Below is a small trained network, with its code and all its weights. Each question gives an input and a target symbol and asks what happens when units are switched off, that is, made to give their printed mean instead of their output.

import numpy as np


def w(rows, s, z=0):
    codes = np.array(rows[::2]) - 128.0
    scale = np.full(codes.shape[1], s)
    scale[-1] = z or s
    return codes * scale


def norm(h):
    return h / np.sqrt((h * h).mean(-1, keepdims=True) + 1e-5)


def f(y):
    return np.maximum(y, 0)


def softmax(a):
    e = np.exp(a - a.max(-1, keepdims=True))
    return e / e.sum(-1, keepdims=True)


def log_softmax(a):
    a = a - a.max(-1, keepdims=True)
    return a - np.log(np.exp(a).sum(-1, keepdims=True))


def net(x, mask):
    ids = ['Ξβγδζηθμτφ'.index(c) for c in x.split()]
    T = len(ids)
    res = E[ids] + P[:T]
    u = 0
    for l in range(3):
        q, k, v = (norm(res) @ M[l].T for M in (Q, K, V))
        z = softmax(np.where(np.tri(T) > 0, q @ k.T / 2**0.5, -1e9)) @ v
        res = res + np.where(mask[u], z, O[l][:, -1]) @ O[l][:, :-1]
        u += 1
        y = f(norm(res) @ A[l][:, :-1].T + A[l][:, -1])
        res = res + np.where(mask[u : u + 8], y, B[l][:, -1]) @ B[l][:, :-1]
        u += 8
    return log_softmax(norm(res)[-1] @ U[:, :-1].T + U[:, -1])


Q, K, V, O, A, B = {}, {}, {}, {}, {}, {}
E = w([
[190,55,160],'Ξ',
[180,145,140],'β',
[104,151,80],'γ',
[128,96,104],'δ',
[177,149,218],'ζ',
[90,133,4],'η',
[142,119,144],'θ',
[180,145,139],'μ',
[119,136,131],'τ',
[75,96,146],'φ',
],0.033)
P = w([
[252,246,68],'0',
[200,214,66],'1',
[161,191,68],'2',
[95,151,54],'3',
[72,155,61],'4',
[64,146,55],'5',
[53,155,55],'6',
[100,177,78],'7',
],0.0043)
Q[0] = w([
[111,182,198],'L0H1',
[254,153,226],'L0H1',
],0.011)
K[0] = w([
[140,150,103],'L0H1',
[254,4,214],'L0H1',
],0.0095)
V[0] = w([
[16,253,87],'L0H1',
[206,158,160],'L0H1',
],0.005)
O[0] = w([
[160,254,122,250],'L0H1',
[94,65,87,165],'L0H1',
],0.0078,0.0015)
A[0] = w([
[151,178,106,188],'L0N1',
[104,119,255,180],'L0N2',
[154,133,176,253],'L0N3',
[136,108,115,140],'L0N4',
[114,126,111,131],'L0N5',
[36,133,157,22],'L0N6',
[46,186,166,176],'L0N7',
[132,117,95,77],'L0N8',
],0.021,0.006)
B[0] = w([
[83,130,141,254],'L0N1',
[187,138,35,199],'L0N2',
[124,61,114,209],'L0N3',
[97,144,141,169],'L0N4',
[123,154,134,156],'L0N5',
[159,81,253,153],'L0N6',
[71,110,151,221],'L0N7',
[138,149,136,157],'L0N8',
],0.016,0.0084)
Q[1] = w([
[1,18,50],'L1H1',
[91,106,5],'L1H1',
],0.009)
K[1] = w([
[73,141,250],'L1H1',
[53,125,121],'L1H1',
],0.013)
V[1] = w([
[69,83,156],'L1H1',
[132,127,254],'L1H1',
],0.0095)
O[1] = w([
[2,142,214,254],'L1H1',
[50,24,179,129],'L1H1',
],0.0047,0.0046)
A[1] = w([
[146,102,39,96],'L1N1',
[212,159,52,64],'L1N2',
[186,84,72,50],'L1N3',
[78,92,164,113],'L1N4',
[41,210,135,254],'L1N5',
[100,138,171,42],'L1N6',
[108,67,29,97],'L1N7',
[148,99,254,158],'L1N8',
],0.0091,0.0087)
B[1] = w([
[105,176,167,149],'L1N1',
[126,142,172,138],'L1N2',
[35,113,192,139],'L1N3',
[149,83,213,155],'L1N4',
[255,106,182,253],'L1N5',
[83,155,148,128],'L1N6',
[151,192,130,159],'L1N7',
[80,97,209,160],'L1N8',
],0.0079,0.012)
Q[2] = w([
[217,72,228],'L2H1',
[113,116,255],'L2H1',
],0.011)
K[2] = w([
[3,99,101],'L2H1',
[68,182,87],'L2H1',
],0.014)
V[2] = w([
[2,154,97],'L2H1',
[119,64,39],'L2H1',
],0.007)
O[2] = w([
[133,254,87,65],'L2H1',
[93,85,84,5],'L2H1',
],0.0092,0.0024)
A[2] = w([
[99,34,63,23],'L2N1',
[72,53,151,168],'L2N2',
[154,96,68,175],'L2N3',
[5,204,115,112],'L2N4',
[146,211,64,71],'L2N5',
[17,137,154,253],'L2N6',
[147,200,143,91],'L2N7',
[91,101,181,165],'L2N8',
],0.011,0.0068)
B[2] = w([
[6,149,119,156],'L2N1',
[75,188,111,238],'L2N2',
[100,159,159,178],'L2N3',
[245,154,174,168],'L2N4',
[24,132,1,141],'L2N5',
[152,169,89,255],'L2N6',
[158,97,193,159],'L2N7',
[176,190,104,229],'L2N8',
],0.0096,0.0071)
U = w([
[92,29,114,231],'Ξ',
[95,115,110,151],'β',
[172,242,77,8],'γ',
[176,96,164,132],'δ',
[161,84,42,205],'ζ',
[124,177,6,136],'η',
[58,98,73,230],'θ',
[89,122,108,166],'μ',
[81,176,212,19],'τ',
[69,42,240,77],'φ',
],0.02,0.011)

Each question gives the input, a string of symbols that net reads in full, and the target symbol t.
The units are the heads (2 rows each of Q, K, V and O) and the neurons (one row each of A and B). Each row of codes is followed by its name. A weight is (code - 128) times the scale printed after its matrix; where a second scale follows, it is the last column's (O, A, B and U).
mask holds one flag per unit, layer by layer, with each layer's heads first. A switched-off unit (its flag False) gives its mean, the last column of its rows in O or B, instead of its output. The means were averaged over made-up inputs and are rounded, as every weight is.
A unit's drop is (log p(t) with every unit on - log p(t) with that unit switched off) / (log p(t) with every unit on - log p(t) with every unit switched off).
The circuit of an input: a set's keep is (log p(t) with only the set's units on - log p(t) with every unit switched off) / (log p(t) with every unit on - log p(t) with every unit switched off). Starting from the 12 units with the biggest drops (on a tie, the unit counted first), units are removed one at a time, each time the one whose removal leaves the highest keep (on an exact tie, the one counted first), for as long as the keep stays at least 0.8.
units of the circuit, in order: the units of the circuit, biggest drop first
most important unit: the unit with the biggest drop
top k neurons: the k neurons with the biggest drops, biggest first
top k neurons in layer l: the k neurons of layer l with the biggest drops, biggest first
drop when u is switched off: that unit's drop, to one decimal
input β φ γ ζ, target ζ: units of the circuit, in order -> L0N2, L0N3
input φ β μ, target φ: top 2 neurons -> L0N2, L0N3
input φ η δ τ β, target τ: units of the circuit, in order -> L1N8, L2H1
input Ξ δ Ξ β, target Ξ: units of the circuit, in order -> L0H1, L2H1
input η φ φ γ γ δ, target δ: most important unit -> L0N2
input δ δ ζ ζ Ξ δ Ξ β, target Ξ: units of the circuit, in order -> L0H1, L0N3
input δ φ δ μ η β δ μ, target η: top 3 neurons in layer 2 -> L2N8, L2N6, L2N2
input μ μ Ξ φ φ β, target φ: top 2 neurons -> L0N6, L0N2
input β γ φ φ δ μ, target φ: top 3 neurons in layer 0 -> L0N6, L0N2, L0N3
input θ δ δ φ η τ γ, target γ: top 2 neurons -> L2N6, L2N4
input μ δ τ τ β, target τ: top 4 neurons -> L0N2, L0N7, L1N5, L0N6
input γ δ γ δ τ θ β, target θ: top 3 neurons in layer 0 -> L0N6, L0N3, L0N1
input Ξ η Ξ φ γ, target γ: top 4 neurons -> L2N6, L2N4, L0N6, L0N1
input η φ β δ β, target φ: most important unit -> L1H1
input Ξ γ δ θ μ, target θ: top 3 neurons -> L1N5, L0N6, L0N3
input θ θ δ β, target θ: top 3 neurons in layer 0 -> L0N6, L0N7, L0N3
input γ δ γ δ δ β, target γ: top 2 neurons in layer 1 -> L1N5, L1N7
input Ξ φ μ τ θ δ, target δ: top 3 neurons in layer 0 -> L0N7, L0N2, L0N3
input τ δ μ, target τ: top 2 neurons -> L0N2, L1N5
input γ τ τ δ μ, target τ: most important unit -> L0N2
input γ η μ μ, target η: drop when L0N2 is switched off -> 0.9
input δ δ μ Ξ, target Ξ: drop when L0N4 is switched off -> 0.0
